Below are the code and all the weights of a small trained network. Each question names an input and a class and asks about switching units off, where a switched-off unit gives its printed mean instead of its output.

import numpy as np


def w(rows, s, z=0):
    codes = np.array(rows[::2]) - 128.0
    scale = np.full(codes.shape[1], s)
    scale[-1] = z or s
    return codes * scale


def f(y):
    return y / 2 * (1 + np.tanh(0.7978845608 * (y + 0.044715 * y**3)))


def log_softmax(a):
    a = a - a.max(-1, keepdims=True)
    return a - np.log(np.exp(a).sum(-1, keepdims=True))


def net(x, mask):
    res = np.array(x, float).reshape(1, 6) / 4 @ E
    y = f(res @ A[0][:, :-1].T + A[0][:, -1])
    res = res + np.where(mask, y, B[0][:, -1]) @ B[0][:, :-1]
    return log_softmax(res[-1] @ U[:, :-1].T + U[:, -1])


A, B = {}, {}
E = w([
[127,238,82,65,76,52,109,67,132],'x0',
[180,120,195,154,116,159,60,3,128],'x1',
[180,146,138,22,170,142,134,134,51],'x2',
[126,133,128,124,127,131,125,129,130],'x3',
[135,131,129,138,130,123,131,129,125],'x4',
[193,82,51,137,34,135,52,180,104],'x5',
],0.0076)
A[0] = w([
[81,222,82,101,94,119,122,73,116,63],'n1',
[173,138,144,44,176,162,149,138,20,117],'n2',
[52,139,102,207,104,70,122,159,231,133],'n3',
[163,98,32,121,97,145,37,141,170,85],'n4',
[118,5,173,130,152,184,171,151,142,57],'n5',
[58,120,109,220,74,156,111,74,255,85],'n6',
[203,88,66,80,55,134,56,174,62,101],'n7',
[171,51,167,173,181,238,149,157,127,72],'n8',
[151,130,94,157,66,188,136,150,62,35],'n9',
[46,189,212,124,212,142,191,99,128,40],'n10',
[84,69,129,159,172,177,121,146,72,254],'n11',
[126,200,73,110,96,52,118,62,151,54],'n12',
[177,153,202,163,140,168,65,89,146,96],'n13',
[52,114,73,104,133,106,171,229,147,26],'n14',
[100,96,28,97,159,124,204,176,125,181],'n15',
[63,158,134,71,189,128,177,72,187,145],'n16',
[197,78,182,126,97,175,91,33,162,73],'n17',
],0.0071,0.0084)
B[0] = w([
[98,76,167,81,103,110,125,167,144,155],'n1',
[154,160,213,139,126,202,170,179,102,186],'n2',
[168,165,165,112,96,199,112,122,63,200],'n3',
[97,75,149,214,125,104,201,113,106,168],'n4',
[92,91,161,59,63,76,127,159,129,164],'n5',
[140,173,151,79,128,193,183,170,65,185],'n6',
[121,85,119,200,114,136,176,135,125,201],'n7',
[119,111,129,61,73,56,130,190,151,178],'n8',
[2,51,109,155,165,133,142,223,78,125],'n9',
[82,47,91,222,134,117,189,133,98,192],'n10',
[158,149,125,101,91,108,117,59,154,254],'n11',
[85,76,175,44,95,74,122,211,142,162],'n12',
[86,129,85,98,187,83,125,92,58,159],'n13',
[59,119,68,95,201,122,70,119,61,161],'n14',
[157,140,66,94,164,125,99,52,108,222],'n15',
[159,76,120,196,82,105,144,113,118,207],'n16',
[63,171,23,99,173,128,77,108,61,165],'n17',
],0.0096,0.0083)
U = w([
[108,65,117,216,133,120,166,139,114,71],'0',
[112,104,147,66,85,80,109,171,152,79],'1',
[100,143,79,110,206,125,76,111,81,67],'2',
[168,143,125,135,120,127,129,113,138,253],'3',
[169,137,128,130,115,129,130,99,139,231],'4',
[153,156,165,119,136,209,146,165,92,69],'5',
[181,173,130,172,165,133,74,119,250,112],'6',
],0.015,0.013)

Each question gives the input, the list of numbers given to net, and the class t.
The units are the neurons (one row each of A and B). Each row of codes is followed by its name. A weight is (code - 128) times the scale printed after its matrix; where a second scale follows, it is the last column's (A, B and U).
mask holds one flag per neuron, in row order. A switched-off neuron (its flag False) gives its mean, the last column of its row in B, instead of its output. The means were averaged over made-up inputs and are rounded, as every weight is.
A unit's drop is (log p(t) with every unit on - log p(t) with that unit switched off) / (log p(t) with every unit on - log p(t) with every unit switched off).
The circuit of an input: a set's keep is (log p(t) with only the set's units on - log p(t) with every unit switched off) / (log p(t) with every unit on - log p(t) with every unit switched off). Starting from the 12 units with the biggest drops (on a tie, the unit counted first), units are removed one at a time, each time the one whose removal leaves the highest keep (on an exact tie, the one counted first), for as long as the keep stays at least 0.8.
circuit, biggest first: the units of the circuit, biggest drop first
most important unit: the unit with the biggest drop
k most important neurons: the k neurons with the biggest drops, biggest first
drop of u: that unit's drop, to one decimal
input [8,3,0,-1,1,-6], class 1: 2 most important neurons -> n12; n1
input [2,-3,-6,-4,4,-3], class 5: most important unit -> n3
input [4,4,-1,5,-4,6], class 0: circuit, biggest first -> n4; n7
input [-2,-1,1,-3,2,7], class 0: 2 most important neurons -> n7; n4
input [-3,6,5,-3,-6,-5], class 2: 3 most important neurons -> n17; n13; n7
input [1,8,1,-6,1,-6], class 2: 2 most important neurons -> n17; n13
input [4,8,-6,7,7,-4], class 2: 2 most important neurons -> n17; n13
input [-6,7,3,4,0,-4], class 2: 2 most important neurons -> n17; n13
input [-2,6,-8,0,3,-2], class 5: 3 most important neurons -> n6; n3; n15
input [-7,7,6,7,0,-2], class 1: 3 most important neurons -> n8; n5; n15
input [4,-2,3,-8,2,8], class 0: 2 most important neurons -> n7; n4
input [-7,-6,-6,-3,-7,-1], class 1: circuit, biggest first -> n5; n8
input [-5,2,3,-4,-1,1], class 1: circuit, biggest first -> n8; n5
input [-1,-7,4,-4,7,-6], class 2: most important neuron -> n15
input [3,-8,5,0,1,4], class 2: 2 most important neurons -> n14; n15
input [4,6,-8,-4,-2,3], class 5: circuit, biggest first -> n6; n3
input [8,1,2,-3,1,-8], class 0: circuit, biggest first -> n10; n16
input [0,-7,-4,0,7,-6], class 2: drop of n4 -> 0.1
input [2,-8,-8,-4,2,0], class 2: drop of n14 -> 0.6
input [3,1,6,-2,-2,5], class 5: most important unit -> n2
input [6,1,-6,2,6,0], class 1: drop of n7 -> 0.1
